Here is a tiny trained network, its code and every weight. The questions are about switching its units off for an input and a class, where a switched-off unit gives its printed mean instead of its output.

import numpy as np


def w(rows, s, z=0):
    codes = np.array(rows[::2]) - 128.0
    scale = np.full(codes.shape[1], s)
    scale[-1] = z or s
    return codes * scale


def norm(h):
    return h / np.sqrt((h * h).mean(-1, keepdims=True) + 1e-5)


def f(y):
    return np.maximum(y, 0)


def log_softmax(a):
    a = a - a.max(-1, keepdims=True)
    return a - np.log(np.exp(a).sum(-1, keepdims=True))


def net(x, mask):
    res = np.array(x, float).reshape(1, 7) / 4 @ E
    u = 0
    for l in range(2):
        y = f(norm(res) @ A[l][:, :-1].T + A[l][:, -1])
        res = res + np.where(mask[u : u + 8], y, B[l][:, -1]) @ B[l][:, :-1]
        u += 8
    return log_softmax(norm(res)[-1] @ U[:, :-1].T + U[:, -1])


A, B = {}, {}
E = w([
[173,105,70,123,75,172,176,107,76,92,50,78],'x0',
[129,130,128,128,129,127,126,128,127,129,127,127],'x1',
[180,124,146,132,156,141,101,167,100,33,146,158],'x2',
[135,160,83,122,94,145,166,149,134,151,157,202],'x3',
[169,91,225,149,84,190,121,2,149,133,121,202],'x4',
[96,137,127,206,103,138,78,133,83,144,125,131],'x5',
[97,97,170,96,171,174,143,178,67,166,79,173],'x6',
],0.015)
A[0] = w([
[114,130,72,152,48,171,147,137,83,74,70,81,8],'L0N0',
[79,79,160,137,154,118,81,121,132,83,92,38,2],'L0N1',
[162,232,90,140,12,171,171,206,107,167,176,201,9],'L0N2',
[147,108,114,43,148,81,156,151,167,115,118,114,55],'L0N3',
[161,134,80,202,67,57,140,114,190,71,202,94,9],'L0N4',
[188,153,123,156,119,107,66,189,98,13,134,176,36],'L0N5',
[74,136,102,161,137,130,176,79,159,217,117,90,21],'L0N6',
[81,128,87,224,49,157,13,147,34,144,153,133,15],'L0N7',
],0.011,0.0079)
B[0] = w([
[158,112,152,110,83,98,118,152,100,150,197,143,229],'L0N0',
[108,82,107,162,161,86,175,89,120,126,150,153,199],'L0N1',
[101,37,90,140,185,73,154,98,148,113,128,140,226],'L0N2',
[149,159,163,172,117,141,158,111,160,126,96,154,196],'L0N3',
[139,180,93,108,182,169,110,81,83,183,145,103,255],'L0N4',
[51,133,135,91,108,159,117,133,129,63,131,112,236],'L0N5',
[78,139,133,84,103,136,85,148,101,2,113,155,197],'L0N6',
[177,205,164,98,153,55,166,143,132,142,63,157,236],'L0N7',
],0.017,0.0055)
A[1] = w([
[108,138,155,129,162,158,85,146,149,138,193,119,62],'L1N0',
[103,156,53,149,157,93,135,254,133,139,132,57,57],'L1N1',
[175,140,137,48,146,161,194,120,212,123,115,108,53],'L1N2',
[47,128,102,94,52,73,123,112,157,217,89,89,101],'L1N3',
[79,156,167,119,171,84,74,182,188,186,174,151,42],'L1N4',
[99,84,152,94,203,189,146,206,53,182,76,168,2],'L1N5',
[133,90,187,158,169,70,101,105,102,119,98,35,50],'L1N6',
[181,78,80,93,69,143,145,150,92,145,60,71,48],'L1N7',
],0.014,0.0081)
B[1] = w([
[124,108,78,119,24,140,204,191,72,158,125,93,169],'L1N0',
[157,83,244,181,62,223,84,20,231,174,78,225,254],'L1N1',
[102,177,194,175,171,41,93,222,133,176,76,149,178],'L1N2',
[89,141,152,61,175,204,154,170,90,11,106,96,185],'L1N3',
[226,75,72,177,43,81,148,203,23,89,176,65,215],'L1N4',
[136,207,57,71,171,154,99,3,139,174,146,4,216],'L1N5',
[81,76,46,98,194,122,191,173,186,189,134,201,194],'L1N6',
[135,111,99,201,68,68,87,250,83,154,230,107,183],'L1N7',
],0.011,0.0097)
U = w([
[187,85,116,147,43,99,130,189,55,152,203,95,116],'0',
[134,218,62,104,168,164,92,52,137,186,160,27,253],'1',
[146,79,216,188,61,209,95,76,202,168,81,178,99],'2',
[25,149,143,51,130,179,108,177,109,7,113,128,82],'3',
[83,27,53,135,206,69,190,113,156,155,142,184,82],'4',
[149,224,183,142,159,30,141,177,127,155,49,142,86],'5',
],0.017,0.0038)

Each question gives the input, the list of numbers given to net, and the class t.
The units are the neurons (one row each of A and B). Each row of codes is followed by its name. A weight is (code - 128) times the scale printed after its matrix; where a second scale follows, it is the last column's (A, B and U).
mask holds one flag per neuron, layer by layer. A switched-off neuron (its flag False) gives its mean, the last column of its row in B, instead of its output. The means were averaged over made-up inputs and are rounded, as every weight is.
A unit's drop is (log p(t) with every unit on - log p(t) with that unit switched off) / (log p(t) with every unit on - log p(t) with every unit switched off).
The circuit of an input: a set's keep is (log p(t) with only the set's units on - log p(t) with every unit switched off) / (log p(t) with every unit on - log p(t) with every unit switched off). Starting from the 12 units with the biggest drops (on a tie, the unit counted first), units are removed one at a time, each time the one whose removal leaves the highest keep (on an exact tie, the one counted first), for as long as the keep stays at least 0.8.
units of the circuit, in order: the units of the circuit, biggest drop first
unit that matters most: the unit with the biggest drop
k most important neurons: the k neurons with the biggest drops, biggest first
top k neurons in layer l: the k neurons of layer l with the biggest drops, biggest first
input [6,-8,2,6,-3,8,-8], class 1: unit that matters most => L0N4
input [-8,-7,5,-7,7,-3,-1], class 0: top 3 neurons in layer 1 => L1N1, L1N4, L1N0
input [3,2,7,-4,5,-6,-5], class 3: top 2 neurons in layer 0 => L0N5, L0N7
input [-7,4,-1,-4,7,5,4], class 0: units of the circuit, in order => L1N4, L1N1
input [-7,-8,-2,2,6,-4,-6], class 0: top 4 neurons in layer 1 => L1N1, L1N4, L1N5, L1N0
input [0,-3,4,-2,4,7,5], class 5: 3 most important neurons => L0N7, L0N4, L1N1
input [-2,-3,8,8,6,-6,0], class 3: 3 most important neurons => L1N1, L0N5, L1N6
input [5,8,8,2,-4,8,-4], class 3: 2 most important neurons => L0N5, L1N2
input [7,7,8,-2,2,3,-3], class 3: 3 most important neurons => L0N5, L1N4, L1N0
input [4,-7,-6,-6,-4,-4,-3], class 3: 2 most important neurons => L1N3, L0N6
input [2,1,0,-5,4,2,-4], class 4: top 2 neurons in layer 1 => L1N6, L1N1
input [-3,6,-6,-6,2,6,6], class 1: top 2 neurons in layer 0 => L0N5, L0N2
input [-8,1,8,-2,-6,-7,7], class 0: top 2 neurons in layer 1 => L1N4, L1N0
input [-6,-3,-5,-8,0,8,0], class 4: 2 most important neurons => L1N6, L0N1
input [-5,2,-8,7,7,-8,7], class 3: 2 most important neurons => L1N1, L0N7
input [-5,5,0,6,-4,-8,-1], class 5: units of the circuit, in order => L1N2
input [-7,3,7,8,-6,6,-4], class 4: 2 most important neurons => L0N2, L0N0
input [-6,-1,7,1,-7,4,7], class 1: 2 most important neurons => L1N5, L0N0
input [-3,3,-7,0,3,8,4], class 5: 2 most important neurons => L0N7, L0N5
input [5,8,1,1,6,-1,8], class 1: unit that matters most => L1N5
input [-1,0,-1,-7,-7,0,-4], class 2: 2 most important neurons => L1N1, L0N2
input [6,7,-5,-7,-1,3,-1], class 4: 2 most important neurons => L0N1, L1N6
input [5,8,5,-4,3,-6,-4], class 5: 2 most important neurons => L1N2, L1N1
input [2,-3,-7,-3,-1,-7,-6], class 3: 3 most important neurons => L0N6, L1N3, L0N7
input [3,-8,-5,3,7,3,-7], class 1: 2 most important neurons => L1N1, L0N4
input [-6,5,-5,-3,6,0,2], class 0: top 2 neurons in layer 1 => L1N4, L1N1
input [-8,8,-7,7,4,7,-8], class 0: unit that matters most => L1N4
input [7,-1,-8,0,-2,6,6], class 3: top 2 neurons in layer 1 => L1N3, L1N4
input [-7,-7,-7,7,1,2,-3], class 0: top 2 neurons in layer 0 => L0N5, L0N1
input [-7,8,6,-4,-1,-1,-3], class 0: top 2 neurons in layer 1 => L1N4, L1N0
